Here is a tiny trained network, its code and every weight. The questions are about switching its units off for an input and a target symbol, where a switched-off unit gives its printed mean instead of its output.

import numpy as np


def w(rows, s, z=0):
    codes = np.array(rows[::2]) - 128.0
    scale = np.full(codes.shape[1], s)
    scale[-1] = z or s
    return codes * scale


def f(y):
    return y / 2 * (1 + np.tanh(0.7978845608 * (y + 0.044715 * y**3)))


def softmax(a):
    e = np.exp(a - a.max(-1, keepdims=True))
    return e / e.sum(-1, keepdims=True)


def log_softmax(a):
    a = a - a.max(-1, keepdims=True)
    return a - np.log(np.exp(a).sum(-1, keepdims=True))


def net(x, mask):
    ids = ['ΓΘαηλφψ'.index(c) for c in x.split()]
    T = len(ids)
    res = E[ids] + P[:T]
    u = 0
    for l in range(2):
        r = res
        for j in range(3):
            rows = slice(4 * j, 4 * j + 4)
            q, k, v = (r @ M[l][rows].T for M in (Q, K, V))
            z = softmax(np.where(np.tri(T) > 0, q @ k.T / 4**0.5, -1e9)) @ v
            o = O[l][rows]
            res = res + np.where(mask[u + j], z, o[:, -1]) @ o[:, :-1]
        u += 3
        y = f(res @ A[l][:, :-1].T + A[l][:, -1])
        res = res + np.where(mask[u : u + 12], y, B[l][:, -1]) @ B[l][:, :-1]
        u += 12
    return log_softmax(res[-1] @ U[:, :-1].T + U[:, -1])


Q, K, V, O, A, B = {}, {}, {}, {}, {}, {}
E = w([
[103,127,111,164,128],'Γ',
[141,167,70,146,133],'Θ',
[119,142,95,154,126],'α',
[118,170,75,146,137],'η',
[159,145,233,126,255],'λ',
[139,147,82,150,121],'φ',
[133,156,66,233,163],'ψ',
],0.009)
P = w([
[70,119,113,91,80],'0',
[2,140,101,42,48],'1',
[66,158,144,89,52],'2',
[153,101,137,90,31],'3',
[142,34,109,65,111],'4',
[54,85,112,77,158],'5',
[96,211,213,129,121],'6',
[177,141,195,123,76],'7',
[190,22,116,105,78],'8',
[50,108,108,98,154],'9',
[75,201,192,130,168],'10',
[149,177,219,133,115],'11',
],0.0067)
Q[0] = w([
[137,134,120,105,126],'0.h0',
[117,126,135,137,121],'0.h0',
[127,133,124,122,128],'0.h0',
[125,126,129,132,129],'0.h0',
[134,133,131,170,132],'0.h1',
[143,134,123,182,140],'0.h1',
[120,141,142,128,112],'0.h1',
[128,126,107,171,145],'0.h1',
[114,115,108,64,149],'0.h2',
[80,194,127,123,148],'0.h2',
[203,177,204,164,41],'0.h2',
[252,52,121,131,98],'0.h2',
],0.032)
K[0] = w([
[116,129,134,120,115],'0.h0',
[125,114,132,132,129],'0.h0',
[114,130,129,141,132],'0.h0',
[133,132,125,128,130],'0.h0',
[142,121,142,117,134],'0.h1',
[150,122,134,111,149],'0.h1',
[122,138,101,147,153],'0.h1',
[127,139,164,95,124],'0.h1',
[91,195,103,113,114],'0.h2',
[207,162,194,139,66],'0.h2',
[220,2,53,105,159],'0.h2',
[45,81,55,58,239],'0.h2',
],0.026)
V[0] = w([
[48,96,10,133,67],'0.h0',
[231,18,123,104,212],'0.h0',
[202,244,196,182,60],'0.h0',
[43,112,48,119,100],'0.h0',
[126,137,164,109,236],'0.h1',
[132,127,156,101,215],'0.h1',
[132,133,160,97,157],'0.h1',
[123,157,174,111,201],'0.h1',
[144,47,178,178,53],'0.h2',
[137,60,221,123,90],'0.h2',
[209,202,57,188,141],'0.h2',
[20,63,196,231,134],'0.h2',
],0.012)
O[0] = w([
[139,173,180,208,44,238],'0.h0',
[130,119,98,6,99,1],'0.h0',
[26,140,89,111,174,102],'0.h0',
[167,147,166,196,81,223],'0.h0',
[166,112,131,168,230,110],'0.h1',
[160,112,113,164,213,107],'0.h1',
[129,101,121,127,155,115],'0.h1',
[148,96,141,161,204,120],'0.h1',
[132,123,96,46,73,101],'0.h2',
[91,185,58,92,143,79],'0.h2',
[232,47,141,124,90,135],'0.h2',
[186,247,122,62,128,151],'0.h2',
],0.012,0.0049)
A[0] = w([
[152,90,36,105,87,77],'0.n0',
[106,109,111,1,79,66],'0.n1',
[137,103,71,29,77,76],'0.n2',
[121,119,123,16,61,15],'0.n3',
[158,109,86,19,83,40],'0.n4',
[136,91,34,77,91,61],'0.n5',
[92,142,79,7,69,81],'0.n6',
[95,126,147,43,125,104],'0.n7',
[106,85,50,93,96,140],'0.n8',
[140,96,64,111,172,2],'0.n9',
[85,135,111,59,94,61],'0.n10',
[73,155,119,96,101,69],'0.n11',
],0.012,0.0078)
B[0] = w([
[177,177,117,171,161,38],'0.n0',
[82,105,141,67,94,105],'0.n1',
[125,159,124,101,91,99],'0.n2',
[4,93,204,24,85,94],'0.n3',
[130,222,85,65,122,105],'0.n4',
[105,130,121,142,101,91],'0.n5',
[154,107,68,92,95,93],'0.n6',
[181,129,101,177,102,86],'0.n7',
[175,110,153,183,121,36],'0.n8',
[134,173,140,155,49,254],'0.n9',
[235,96,143,146,101,53],'0.n10',
[239,136,155,143,93,58],'0.n11',
],0.018,0.00086)
Q[1] = w([
[135,191,127,84,136],'1.h0',
[154,102,56,33,79],'1.h0',
[141,108,152,205,181],'1.h0',
[136,132,220,132,124],'1.h0',
[115,172,172,200,96],'1.h1',
[98,155,94,115,116],'1.h1',
[149,105,96,61,184],'1.h1',
[158,99,110,101,103],'1.h1',
[104,166,173,130,1],'1.h2',
[130,132,158,113,67],'1.h2',
[123,126,118,119,131],'1.h2',
[95,106,109,88,156],'1.h2',
],0.041)
K[1] = w([
[131,169,115,110,100],'1.h0',
[120,141,157,178,39],'1.h0',
[157,120,118,125,207],'1.h0',
[144,104,175,81,165],'1.h0',
[130,89,106,60,214],'1.h1',
[91,160,138,168,140],'1.h1',
[103,151,118,135,40],'1.h1',
[166,143,145,156,111],'1.h1',
[160,128,222,89,253],'1.h2',
[118,127,159,94,174],'1.h2',
[119,119,126,118,115],'1.h2',
[106,132,146,100,77],'1.h2',
],0.041)
V[1] = w([
[180,158,181,104,139],'1.h0',
[169,110,92,141,122],'1.h0',
[140,188,192,107,152],'1.h0',
[80,27,74,127,82],'1.h0',
[55,145,123,88,107],'1.h1',
[88,129,167,177,190],'1.h1',
[110,82,175,100,160],'1.h1',
[157,146,118,60,93],'1.h1',
[121,125,131,128,142],'1.h2',
[139,124,105,134,108],'1.h2',
[131,127,203,109,177],'1.h2',
[105,142,252,70,156],'1.h2',
],0.017)
O[1] = w([
[119,35,98,178,217,166],'1.h0',
[98,97,127,82,100,116],'1.h0',
[130,71,96,191,228,191],'1.h0',
[133,193,198,134,10,2],'1.h0',
[39,175,73,84,114,68],'1.h1',
[220,211,166,151,168,205],'1.h1',
[227,179,129,2,103,68],'1.h1',
[39,70,39,120,105,42],'1.h1',
[140,103,124,142,137,103],'1.h2',
[118,147,125,114,113,144],'1.h2',
[98,87,145,193,181,98],'1.h2',
[45,85,216,154,193,115],'1.h2',
],0.009,0.02)
A[1] = w([
[97,73,124,105,119,117],'1.n0',
[98,184,36,143,126,64],'1.n1',
[104,142,165,114,43,31],'1.n2',
[98,122,144,144,159,66],'1.n3',
[127,93,90,147,46,97],'1.n4',
[40,158,88,66,9,103],'1.n5',
[125,123,206,74,162,88],'1.n6',
[66,115,133,97,167,1],'1.n7',
[184,53,103,119,83,171],'1.n8',
[102,123,112,67,73,105],'1.n9',
[63,195,122,135,63,212],'1.n10',
[130,132,117,104,179,70],'1.n11',
],0.013,0.008)
B[1] = w([
[146,167,143,142,144,134],'1.n0',
[122,162,193,117,167,168],'1.n1',
[161,93,245,25,195,160],'1.n2',
[107,117,169,60,151,226],'1.n3',
[83,142,143,54,77,174],'1.n4',
[139,2,99,193,153,137],'1.n5',
[104,108,81,122,134,191],'1.n6',
[175,136,97,160,113,167],'1.n7',
[71,117,173,109,66,177],'1.n8',
[100,194,154,167,138,128],'1.n9',
[182,155,5,130,140,186],'1.n10',
[101,162,133,130,46,250],'1.n11',
],0.02,0.018)
U = w([
[147,167,173,110,68,35],'Γ',
[156,124,67,136,43,253],'Θ',
[194,106,184,81,55,28],'α',
[147,67,163,129,4,132],'η',
[119,80,161,129,124,202],'λ',
[192,61,128,105,59,107],'φ',
[228,98,191,190,48,115],'ψ',
],0.0035,0.0057)

Each question gives the input, a string of symbols that net reads in full, and the target symbol t.
The units are the heads (4 rows each of Q, K, V and O) and the neurons (one row each of A and B). Each row of codes is followed by its name. A weight is (code - 128) times the scale printed after its matrix; where a second scale follows, it is the last column's (O, A, B and U).
mask holds one flag per unit, layer by layer, with each layer's heads first. A switched-off unit (its flag False) gives its mean, the last column of its rows in O or B, instead of its output. The means were averaged over made-up inputs and are rounded, as every weight is.
A unit's drop is (log p(t) with every unit on - log p(t) with that unit switched off) / (log p(t) with every unit on - log p(t) with every unit switched off).
The circuit of an input: a set's keep is (log p(t) with only the set's units on - log p(t) with every unit switched off) / (log p(t) with every unit on - log p(t) with every unit switched off). Starting from the 12 units with the biggest drops (on a tie, the unit counted first), units are removed one at a time, each time the one whose removal leaves the highest keep (on an exact tie, the one counted first), for as long as the keep stays at least 0.8.
circuit, biggest first: the units of the circuit, biggest drop first
top k neurons: the k neurons with the biggest drops, biggest first
k most important neurons of layer l: the k neurons of layer l with the biggest drops, biggest first
input α Θ ψ ψ α η Θ ψ ψ, target ψ: circuit, biggest first	0.h0; 0.h2; 1.h1
input α ψ α α α φ Θ ψ α Γ Θ, target η: circuit, biggest first	0.h2; 1.h1; 1.n8; 0.h1
input Θ η α Θ Θ, target ψ: circuit, biggest first	0.h2; 0.h0; 1.h1
input Θ ψ ψ λ ψ, target ψ: circuit, biggest first	0.h1; 1.h1
input φ ψ λ α ψ α α η, target ψ: circuit, biggest first	0.h1; 1.h1
input λ Γ Θ, target λ: top 2 neurons	0.n9; 1.n3
input Θ α η φ, target α: circuit, biggest first	1.n2; 0.h1; 1.h0
input Θ η Γ Γ α Θ λ, target λ: circuit, biggest first	1.h2
input Θ α α α Θ ψ η α, target α: circuit, biggest first	0.h2; 1.h0; 1.n2; 0.h1
input ψ ψ η α φ, target η: top 2 neurons	1.n8; 1.n4
input λ φ α ψ α α λ, target η: top 2 neurons	0.n9; 1.n8
input α Θ α, target Θ: circuit, biggest first	0.h1; 1.n10; 1.h0
input η α ψ Γ α α ψ ψ, target Θ: circuit, biggest first	0.h1; 1.h0; 1.n10; 1.h1
input α ψ φ η Θ η, target φ: top 2 neurons	1.n2; 1.n10
input α Θ Γ α α, target α: circuit, biggest first	0.h1; 1.n2; 1.h0
input ψ α φ η ψ α α α ψ η, target Θ: circuit, biggest first	1.h0; 1.h1; 0.h1; 1.n10
input α Θ α α Θ α Θ, target Θ: circuit, biggest first	0.h1; 1.h0; 1.h1; 1.n10
input ψ ψ λ α ψ φ α Γ, target ψ: top 2 neurons	1.n3; 1.n4
input α ψ λ ψ α ψ Θ Θ α, target ψ: 2 most important neurons of layer 1	1.n3; 1.n4
input α Θ φ λ α α φ α λ α η η, target Γ: most important neuron of layer 1	1.n1
input λ λ α α, target Γ: top 2 neurons	0.n9; 1.n1
input φ α α α, target φ: top 2 neurons	1.n2; 1.n5
input α λ Γ, target λ: top 2 neurons	1.n3; 1.n10
input λ α ψ Θ φ α ψ ψ λ α φ, target η: top 2 neurons	0.n9; 1.n8
input Γ Θ ψ, target λ: top neuron	1.n11
